Below is a small trained network, with its code and all its weights. Each question gives an input and a target symbol and asks what happens when units are switched off, that is, made to give their printed mean instead of their output.

import numpy as np


def w(rows, s, z=0):
    codes = np.array(rows[::2]) - 128.0
    scale = np.full(codes.shape[1], s)
    scale[-1] = z or s
    return codes * scale


def f(y):
    return np.maximum(y, 0)


def softmax(a):
    e = np.exp(a - a.max(-1, keepdims=True))
    return e / e.sum(-1, keepdims=True)


def log_softmax(a):
    a = a - a.max(-1, keepdims=True)
    return a - np.log(np.exp(a).sum(-1, keepdims=True))


def net(x, mask):
    ids = ['Φαγεζξψω'.index(c) for c in x.split()]
    T = len(ids)
    res = E[ids] + P[:T]
    r = res
    for j in range(3):
        rows = slice(3 * j, 3 * j + 3)
        q, k, v = (r @ M[0][rows].T for M in (Q, K, V))
        z = softmax(np.where(np.tri(T) > 0, q @ k.T / 3**0.5, -1e9)) @ v
        o = O[0][rows]
        res = res + np.where(mask[j], z, o[:, -1]) @ o[:, :-1]
    y = f(res @ A[0][:, :-1].T + A[0][:, -1])
    res = res + np.where(mask[3:19], y, B[0][:, -1]) @ B[0][:, :-1]
    return log_softmax(res[-1] @ U[:, :-1].T + U[:, -1])


Q, K, V, O, A, B = {}, {}, {}, {}, {}, {}
E = w([
[122,112,143,208,21,131],'Φ',
[103,153,221,255,49,151],'α',
[111,143,136,104,201,90],'γ',
[71,173,133,176,144,161],'ε',
[142,160,206,67,70,43],'ζ',
[64,157,250,143,157,156],'ξ',
[131,105,92,127,59,134],'ψ',
[107,147,70,141,125,145],'ω',
],0.0068)
P = w([
[205,160,135,79,122,155],'0',
[81,114,113,159,112,42],'1',
[80,96,132,59,120,178],'2',
[174,2,126,138,177,124],'3',
[29,125,177,169,118,45],'4',
[118,142,133,113,117,150],'5',
],0.0083)
Q[0] = w([
[254,99,211,43,120,223],'head 0',
[103,167,55,136,132,235],'head 0',
[169,114,148,55,240,91],'head 0',
[125,147,182,188,244,253],'head 1',
[4,225,196,167,111,151],'head 1',
[57,96,206,134,140,48],'head 1',
[197,126,154,17,220,202],'head 2',
[165,143,11,236,194,234],'head 2',
[36,138,218,194,164,209],'head 2',
],0.023)
K[0] = w([
[49,35,172,94,84,66],'head 0',
[80,93,61,159,161,181],'head 0',
[141,100,155,81,199,58],'head 0',
[251,88,125,179,185,134],'head 1',
[71,67,123,221,208,100],'head 1',
[90,97,175,136,167,37],'head 1',
[27,114,140,82,224,79],'head 2',
[53,65,21,210,130,209],'head 2',
[118,195,189,207,189,195],'head 2',
],0.028)
V[0] = w([
[129,127,6,99,127,153],'head 0',
[131,131,115,65,206,70],'head 0',
[180,46,126,124,57,151],'head 0',
[128,98,138,153,155,67],'head 1',
[154,157,108,122,150,90],'head 1',
[166,124,102,134,113,105],'head 1',
[189,76,147,153,168,119],'head 2',
[152,114,142,168,142,92],'head 2',
[102,52,162,124,127,158],'head 2',
],0.02)
O[0] = w([
[185,231,4,218,85,138,1],'head 0',
[191,132,116,116,217,2,126],'head 0',
[163,54,190,229,35,201,149],'head 0',
[84,127,75,245,117,146,194],'head 1',
[97,103,183,172,116,169,122],'head 1',
[71,165,168,132,178,132,106],'head 1',
[193,177,234,146,150,106,112],'head 2',
[193,160,127,140,143,155,120],'head 2',
[80,177,172,150,237,158,118],'head 2',
],0.0092,0.0067)
A[0] = w([
[187,197,66,191,102,143,51],'neuron 0',
[21,111,87,88,181,81,132],'neuron 1',
[157,203,142,10,34,116,82],'neuron 2',
[220,146,94,68,83,180,163],'neuron 3',
[165,192,174,145,161,39,61],'neuron 4',
[230,94,81,6,81,90,93],'neuron 5',
[123,218,57,135,84,14,80],'neuron 6',
[47,73,142,116,131,97,3],'neuron 7',
[127,106,114,76,239,234,35],'neuron 8',
[141,106,204,168,131,61,147],'neuron 9',
[186,51,70,201,141,47,171],'neuron 10',
[61,146,147,13,69,152,140],'neuron 11',
[105,99,52,179,174,32,89],'neuron 12',
[158,206,110,42,139,83,179],'neuron 13',
[127,106,23,93,255,220,110],'neuron 14',
[193,160,68,141,119,37,9],'neuron 15',
],0.0085,0.0048)
B[0] = w([
[138,163,21,82,188,109,146],'neuron 0',
[176,127,126,172,73,3,255],'neuron 1',
[227,128,129,119,117,159,168],'neuron 2',
[153,104,202,133,169,93,162],'neuron 3',
[124,154,95,207,150,154,162],'neuron 4',
[48,191,176,187,116,136,187],'neuron 5',
[71,142,217,170,206,127,159],'neuron 6',
[48,83,111,113,208,193,228],'neuron 7',
[131,154,221,125,57,164,176],'neuron 8',
[185,132,73,100,115,153,253],'neuron 9',
[85,179,161,52,77,115,192],'neuron 10',
[155,168,82,186,188,147,247],'neuron 11',
[155,102,151,99,144,216,180],'neuron 12',
[152,73,120,97,82,177,167],'neuron 13',
[85,161,88,40,104,162,153],'neuron 14',
[224,104,74,153,136,147,140],'neuron 15',
],0.019,0.0086)
U = w([
[214,154,190,129,126,135,204],'Φ',
[138,41,178,2,90,140,189],'α',
[40,164,248,142,105,70,131],'γ',
[107,192,76,140,38,101,113],'ε',
[80,90,133,126,150,177,3],'ζ',
[112,75,136,199,14,138,58],'ξ',
[153,58,88,155,149,67,171],'ψ',
[109,175,135,61,192,131,44],'ω',
],0.004,0.0037)

Each question gives the input, a string of symbols that net reads in full, and the target symbol t.
The units are the heads (3 rows each of Q, K, V and O) and the neurons (one row each of A and B). Each row of codes is followed by its name. A weight is (code - 128) times the scale printed after its matrix; where a second scale follows, it is the last column's (O, A, B and U).
mask holds one flag per unit, heads first, then neurons. A switched-off unit (its flag False) gives its mean, the last column of its rows in O or B, instead of its output. The means were averaged over made-up inputs and are rounded, as every weight is.
A unit's drop is (log p(t) with every unit on - log p(t) with that unit switched off) / (log p(t) with every unit on - log p(t) with every unit switched off).
The circuit of an input: a set's keep is (log p(t) with only the set's units on - log p(t) with every unit switched off) / (log p(t) with every unit on - log p(t) with every unit switched off). Starting from the 12 units with the biggest drops (on a tie, the unit counted first), units are removed one at a time, each time the one whose removal leaves the highest keep (on an exact tie, the one counted first), for as long as the keep stays at least 0.8.
units of the circuit, in order: the units of the circuit, biggest drop first
unit that matters most: the unit with the biggest drop
k most important neurons: the k neurons with the biggest drops, biggest first
which heads matter: for each layer, one digit per head in row order, 1 if its drop is at least 0.15 and else 0, layers parted by /
input ζ ξ ω ξ ζ α, target ζ: units of the circuit, in order	head 0; neuron 1; neuron 11
input γ Φ ξ ξ ζ, target Φ: units of the circuit, in order	head 0; neuron 15; neuron 12
input ξ ζ ξ α, target Φ: unit that matters most	head 2
input ξ ψ ζ ζ ψ ω, target ω: which heads matter	100
input ω ξ ζ ξ ξ ξ, target γ: units of the circuit, in order	neuron 8; head 0
input Φ ζ ζ γ ω, target ξ: which heads matter	100
input Φ ζ α ω, target Φ: which heads matter	011
input ψ ω γ ζ ξ, target ε: units of the circuit, in order	head 0; head 1; neuron 0
input ε ω ζ ψ ψ, target γ: 2 most important neurons	neuron 6; neuron 9
input ε ε ψ, target Φ: which heads matter	110
input ζ ψ ψ, target Φ: units of the circuit, in order	head 1; neuron 3; neuron 2; head 0
input ψ α ζ ζ ψ, target ε: 3 most important neurons	neuron 0; neuron 7; neuron 10
input γ ζ ψ Φ, target Φ: units of the circuit, in order	head 2; neuron 7
input γ ψ ξ ξ ω, target Φ: 2 most important neurons	neuron 15; neuron 12
input ζ ψ ζ γ, target Φ: unit that matters most	head 2
input ζ ψ ζ ζ, target γ: 2 most important neurons	neuron 5; neuron 10
input ψ ε α ξ ζ, target ε: units of the circuit, in order	head 0; neuron 0; head 1
input γ ε ξ, target γ: units of the circuit, in order	neuron 8; head 2; neuron 9
input ζ ξ γ, target α: units of the circuit, in order	head 0; neuron 14; neuron 13
input ξ γ ξ ξ ζ ξ, target ψ: unit that matters most	neuron 1
input ξ ζ α ξ ξ γ, target α: which heads matter	111
